Below is a small trained network, with its code and all its weights. Each question gives an input and a class and asks what happens when units are switched off, that is, made to give their printed mean instead of their output.

import numpy as np


def w(rows, s, z=0):
    codes = np.array(rows[::2]) - 128.0
    scale = np.full(codes.shape[1], s)
    scale[-1] = z or s
    return codes * scale


def norm(h):
    return h / np.sqrt((h * h).mean(-1, keepdims=True) + 1e-5)


def f(y):
    return np.maximum(y, 0)


def log_softmax(a):
    a = a - a.max(-1, keepdims=True)
    return a - np.log(np.exp(a).sum(-1, keepdims=True))


def net(x, mask):
    res = np.array(x, float).reshape(1, 6) / 4 @ E
    u = 0
    for l in range(3):
        y = f(norm(res) @ A[l][:, :-1].T + A[l][:, -1])
        res = res + np.where(mask[u : u + 10], y, B[l][:, -1]) @ B[l][:, :-1]
        u += 10
    return log_softmax(norm(res)[-1] @ U[:, :-1].T + U[:, -1])


A, B = {}, {}
E = w([
[45,253,192,148],'x0',
[117,51,239,77],'x1',
[128,128,129,128],'x2',
[127,129,129,128],'x3',
[128,129,127,127],'x4',
[115,218,78,41],'x5',
],0.0029)
A[0] = w([
[2,177,171,177,193],'L0N1',
[153,139,128,204,7],'L0N2',
[197,83,104,87,61],'L0N3',
[131,153,121,51,223],'L0N4',
[73,113,180,91,49],'L0N5',
[86,138,200,197,47],'L0N6',
[169,197,126,184,145],'L0N7',
[73,128,128,70,108],'L0N8',
[115,124,165,170,94],'L0N9',
[84,179,240,136,83],'L0N10',
],0.0071,0.0015)
B[0] = w([
[169,199,97,166,255],'L0N1',
[199,163,101,126,157],'L0N2',
[144,167,169,137,204],'L0N3',
[143,125,141,48,204],'L0N4',
[125,63,70,159,186],'L0N5',
[181,132,151,109,200],'L0N6',
[180,169,174,168,185],'L0N7',
[179,116,127,107,171],'L0N8',
[130,156,190,137,167],'L0N9',
[154,87,2,156,237],'L0N10',
],0.0062,0.0041)
A[1] = w([
[180,126,172,188,78],'L1N1',
[137,162,94,69,82],'L1N2',
[47,2,234,58,245],'L1N3',
[61,176,79,4,96],'L1N4',
[146,130,190,81,194],'L1N5',
[167,163,190,178,88],'L1N6',
[85,128,53,177,194],'L1N7',
[245,160,82,171,50],'L1N8',
[56,179,25,244,201],'L1N9',
[167,88,108,180,172],'L1N10',
],0.0061,0.0011)
B[1] = w([
[156,49,109,190,178],'L1N1',
[181,126,2,192,165],'L1N2',
[36,215,159,122,184],'L1N3',
[105,68,187,220,168],'L1N4',
[133,154,145,110,157],'L1N5',
[165,106,81,103,163],'L1N6',
[115,10,221,116,161],'L1N7',
[163,128,149,128,254],'L1N8',
[84,79,163,91,197],'L1N9',
[113,175,167,172,195],'L1N10',
],0.0054,0.0061)
A[2] = w([
[180,156,74,108,130],'L2N1',
[24,198,169,91,102],'L2N2',
[73,83,204,153,21],'L2N3',
[114,144,242,141,66],'L2N4',
[110,96,133,1,108],'L2N5',
[203,23,85,130,251],'L2N6',
[156,89,72,224,129],'L2N7',
[79,124,84,194,160],'L2N8',
[108,161,79,132,123],'L2N9',
[126,59,158,74,115],'L2N10',
],0.0076,0.0021)
B[2] = w([
[1,97,47,165,185],'L2N1',
[189,65,94,142,150],'L2N2',
[103,130,126,200,153],'L2N3',
[34,151,112,149,161],'L2N4',
[166,239,167,2,148],'L2N5',
[87,130,144,94,254],'L2N6',
[145,109,167,62,230],'L2N7',
[192,3,230,70,145],'L2N8',
[99,97,137,116,140],'L2N9',
[79,220,210,198,145],'L2N10',
],0.0056,0.0079)
U = w([
[180,48,201,103,228],'0',
[48,73,46,30,201],'1',
[17,154,210,205,57],'2',
[75,249,170,8,2],'3',
[224,196,121,208,83],'4',
[85,232,25,164,110],'5',
],0.014,0.0026)

Each question gives the input, the list of numbers given to net, and the class t.
The units are the neurons (one row each of A and B). Each row of codes is followed by its name. A weight is (code - 128) times the scale printed after its matrix; where a second scale follows, it is the last column's (A, B and U).
mask holds one flag per neuron, layer by layer. A switched-off neuron (its flag False) gives its mean, the last column of its row in B, instead of its output. The means were averaged over made-up inputs and are rounded, as every weight is.
A unit's drop is (log p(t) with every unit on - log p(t) with that unit switched off) / (log p(t) with every unit on - log p(t) with every unit switched off).
The circuit of an input: a set's keep is (log p(t) with only the set's units on - log p(t) with every unit switched off) / (log p(t) with every unit on - log p(t) with every unit switched off). Starting from the 12 units with the biggest drops (on a tie, the unit counted first), units are removed one at a time, each time the one whose removal leaves the highest keep (on an exact tie, the one counted first), for as long as the keep stays at least 0.8.
circuit, biggest first: the units of the circuit, biggest drop first
unit that matters most: the unit with the biggest drop
top k neurons: the k neurons with the biggest drops, biggest first
k most important neurons of layer l: the k neurons of layer l with the biggest drops, biggest first
drop of u: that unit's drop, to one decimal
input [0,3,-5,4,7,-5], class 2: top neuron -> L0N1
input [-7,1,-1,-8,-3,7], class 3: circuit, biggest first -> L0N10; L2N5
input [1,0,-7,-7,2,-6], class 4: circuit, biggest first -> L0N6; L1N9
input [3,1,-5,7,-2,-1], class 0: circuit, biggest first -> L0N10; L2N8
input [7,-6,2,4,7,0], class 4: 2 most important neurons of layer 0 -> L0N7; L0N4
input [-5,-7,-8,5,-2,1], class 1: circuit, biggest first -> L2N1; L2N8
input [8,-3,8,3,0,0], class 4: top 2 neurons -> L0N1; L0N7
input [3,0,4,7,-8,5], class 5: circuit, biggest first -> L0N1; L2N6
input [8,-1,-5,-8,6,-4], class 4: 3 most important neurons of layer 0 -> L0N1; L0N6; L0N7
input [2,-7,3,2,-6,0], class 4: top 4 neurons -> L0N7; L0N10; L0N4; L0N5
input [-5,-7,-5,-8,7,1], class 1: 2 most important neurons of layer 1 -> L1N4; L1N1
input [4,-1,-3,-5,-4,-5], class 4: top 2 neurons -> L0N6; L0N1
input [-7,8,4,-2,6,1], class 3: top 2 neurons -> L2N5; L1N4
input [7,1,1,0,1,6], class 1: top neuron -> L0N10
input [1,-4,-5,-5,2,-4], class 4: top 2 neurons -> L0N2; L0N7
input [-7,1,6,5,5,-6], class 2: top 2 neurons -> L0N1; L0N10
input [5,-2,-2,3,8,0], class 4: top 2 neurons -> L0N1; L0N7
input [2,-2,2,-4,2,3], class 5: top 2 neurons -> L0N7; L2N1
input [-1,-6,3,-1,-8,6], class 1: 2 most important neurons of layer 0 -> L0N1; L0N7
input [0,-5,-4,-3,6,7], class 1: unit that matters most -> L1N2
input [5,1,3,-7,-2,7], class 1: top 2 neurons -> L0N10; L1N2
input [5,2,-8,2,-2,7], class 1: top 2 neurons -> L0N10; L1N4
input [7,2,-1,-5,-4,-6], class 0: top 2 neurons -> L0N10; L1N9
input [8,-4,8,-6,-6,-2], class 4: drop of L0N1 -> 0.2
input [6,-3,8,-8,-7,5], class 5: drop of L0N1 -> 0.4
input [-5,3,7,-7,3,8], class 3: drop of L0N1 -> 0.2
